Here is a tiny trained network, its code and every weight. The questions are about switching its units off for an input and a target symbol, where a switched-off unit gives its printed mean instead of its output.

import numpy as np


def w(rows, s, z=0):
    codes = np.array(rows[::2]) - 128.0
    scale = np.full(codes.shape[1], s)
    scale[-1] = z or s
    return codes * scale


def norm(h):
    return h / np.sqrt((h * h).mean(-1, keepdims=True) + 1e-5)


def f(y):
    return np.maximum(y, 0)


def softmax(a):
    e = np.exp(a - a.max(-1, keepdims=True))
    return e / e.sum(-1, keepdims=True)


def log_softmax(a):
    a = a - a.max(-1, keepdims=True)
    return a - np.log(np.exp(a).sum(-1, keepdims=True))


def net(x, mask):
    ids = ['ΓΘΞΠΩβδεζημστφψ'.index(c) for c in x.split()]
    T = len(ids)
    res = E[ids] + P[:T]
    r = norm(res)
    for j in range(2):
        rows = slice(3 * j, 3 * j + 3)
        q, k, v = (r @ M[0][rows].T for M in (Q, K, V))
        z = softmax(np.where(np.tri(T) > 0, q @ k.T / 3**0.5, -1e9)) @ v
        o = O[0][rows]
        res = res + np.where(mask[j], z, o[:, -1]) @ o[:, :-1]
    y = f(norm(res) @ A[0][:, :-1].T + A[0][:, -1])
    res = res + np.where(mask[2:6], y, B[0][:, -1]) @ B[0][:, :-1]
    return log_softmax(norm(res)[-1] @ U[:, :-1].T + U[:, -1])


Q, K, V, O, A, B = {}, {}, {}, {}, {}, {}
E = w([
[111,164,209,132],'Γ',
[112,254,130,175],'Θ',
[96,156,88,94],'Ξ',
[172,84,158,148],'Π',
[60,115,156,110],'Ω',
[183,119,166,125],'β',
[145,65,90,118],'δ',
[150,77,130,120],'ε',
[37,129,130,106],'ζ',
[127,97,119,175],'η',
[123,86,97,102],'μ',
[198,159,172,110],'σ',
[163,197,89,102],'τ',
[104,205,48,161],'φ',
[147,65,161,132],'ψ',
],0.022)
P = w([
[139,132,151,197],'0',
[106,83,166,89],'1',
[128,111,89,255],'2',
[196,117,163,129],'3',
[200,123,109,236],'4',
[208,45,134,59],'5',
[194,118,52,253],'6',
[252,96,134,73],'7',
[226,105,55,208],'8',
],0.0096)
Q[0] = w([
[169,120,154,22],'head 0',
[161,167,90,253],'head 0',
[175,94,72,234],'head 0',
[132,127,2,224],'head 1',
[181,189,181,206],'head 1',
[73,181,35,51],'head 1',
],0.0074)
K[0] = w([
[110,160,74,248],'head 0',
[124,74,161,77],'head 0',
[136,150,99,32],'head 0',
[101,108,157,70],'head 1',
[120,91,88,105],'head 1',
[84,137,205,171],'head 1',
],0.012)
V[0] = w([
[193,176,15,34],'head 0',
[254,243,45,123],'head 0',
[89,13,6,139],'head 0',
[227,27,68,159],'head 1',
[42,112,63,40],'head 1',
[168,125,181,97],'head 1',
],0.01)
O[0] = w([
[121,152,223,156,120],'head 0',
[133,177,197,247,202],'head 0',
[12,123,166,85,22],'head 0',
[83,34,173,144,204],'head 1',
[115,162,158,96,3],'head 1',
[173,127,140,154,177],'head 1',
],0.014,0.0037)
A[0] = w([
[121,2,117,193,157],'neuron 0',
[139,143,77,98,3],'neuron 1',
[54,213,82,150,189],'neuron 2',
[16,145,140,78,133],'neuron 3',
],0.0087,0.0049)
B[0] = w([
[225,14,254,177,255],'neuron 0',
[221,113,181,229,133],'neuron 1',
[221,204,92,126,176],'neuron 2',
[223,185,172,55,173],'neuron 3',
],0.0065,0.0059)
U = w([
[63,254,243,115,255],'Γ',
[98,114,139,81,129],'Θ',
[122,75,115,85,147],'Ξ',
[12,132,197,81,176],'Π',
[157,95,120,172,22],'Ω',
[143,159,140,17,89],'β',
[122,80,131,134,38],'δ',
[66,191,176,162,91],'ε',
[225,119,62,120,100],'ζ',
[35,117,172,106,144],'η',
[104,75,169,72,97],'μ',
[249,135,160,201,173],'σ',
[161,135,95,31,177],'τ',
[80,191,175,235,94],'φ',
[57,151,140,143,8],'ψ',
],0.0082,0.0061)

Each question gives the input, a string of symbols that net reads in full, and the target symbol t.
The units are the heads (3 rows each of Q, K, V and O) and the neurons (one row each of A and B). Each row of codes is followed by its name. A weight is (code - 128) times the scale printed after its matrix; where a second scale follows, it is the last column's (O, A, B and U).
mask holds one flag per unit, heads first, then neurons. A switched-off unit (its flag False) gives its mean, the last column of its rows in O or B, instead of its output. The means were averaged over made-up inputs and are rounded, as every weight is.
A unit's drop is (log p(t) with every unit on - log p(t) with that unit switched off) / (log p(t) with every unit on - log p(t) with every unit switched off).
The circuit of an input: a set's keep is (log p(t) with only the set's units on - log p(t) with every unit switched off) / (log p(t) with every unit on - log p(t) with every unit switched off). Starting from all 6 units, units are removed one at a time, each time the one whose removal leaves the highest keep (on an exact tie, the one counted first), for as long as the keep stays at least 0.8.
units of the circuit, in order: the units of the circuit, biggest drop first
top k neurons: the k neurons with the biggest drops, biggest first
heads that matter: for each layer, one digit per head in row order, 1 if its drop is at least 0.15 and else 0, layers parted by /
drop when u is switched off: that unit's drop, to one decimal
input Γ Ω ψ Ω Ξ Ξ, target Γ: heads that matter -> 10
input Ξ Ξ η, target Γ: units of the circuit, in order -> [head 1; head 0]
input μ Ξ σ σ τ Ω τ, target τ: heads that matter -> 10
input β Ξ Ξ φ η ε Ξ σ, target Γ: heads that matter -> 10
input ε Ω τ, target τ: heads that matter -> 10
input Ξ Γ Ω σ Ξ Γ, target Γ: units of the circuit, in order -> [head 1; neuron 0]
input Ξ Γ η, target ζ: units of the circuit, in order -> [head 0]
input ε Ω Γ Ξ σ Ξ μ, target Γ: heads that matter -> 11
input ζ Ξ φ, target Γ: units of the circuit, in order -> [head 0; head 1]
input ζ σ Ξ ψ Π Ξ Ξ Ω, target Γ: heads that matter -> 10
input η Ξ ε Ξ ψ, target Γ: units of the circuit, in order -> [head 0; head 1]
input σ Ξ σ, target Γ: units of the circuit, in order -> [head 1; head 0]
input Ξ Ω σ, target τ: drop when head 0 is switched off -> 0.6
input β Ξ ψ σ ψ Ξ Ω, target Γ: drop when head 0 is switched off -> 0.8
input Ξ Ξ ε, target Γ: drop when head 0 is switched off -> 0.4
input σ σ η σ Γ Ξ Γ, target Γ: top neuron -> [neuron 0]
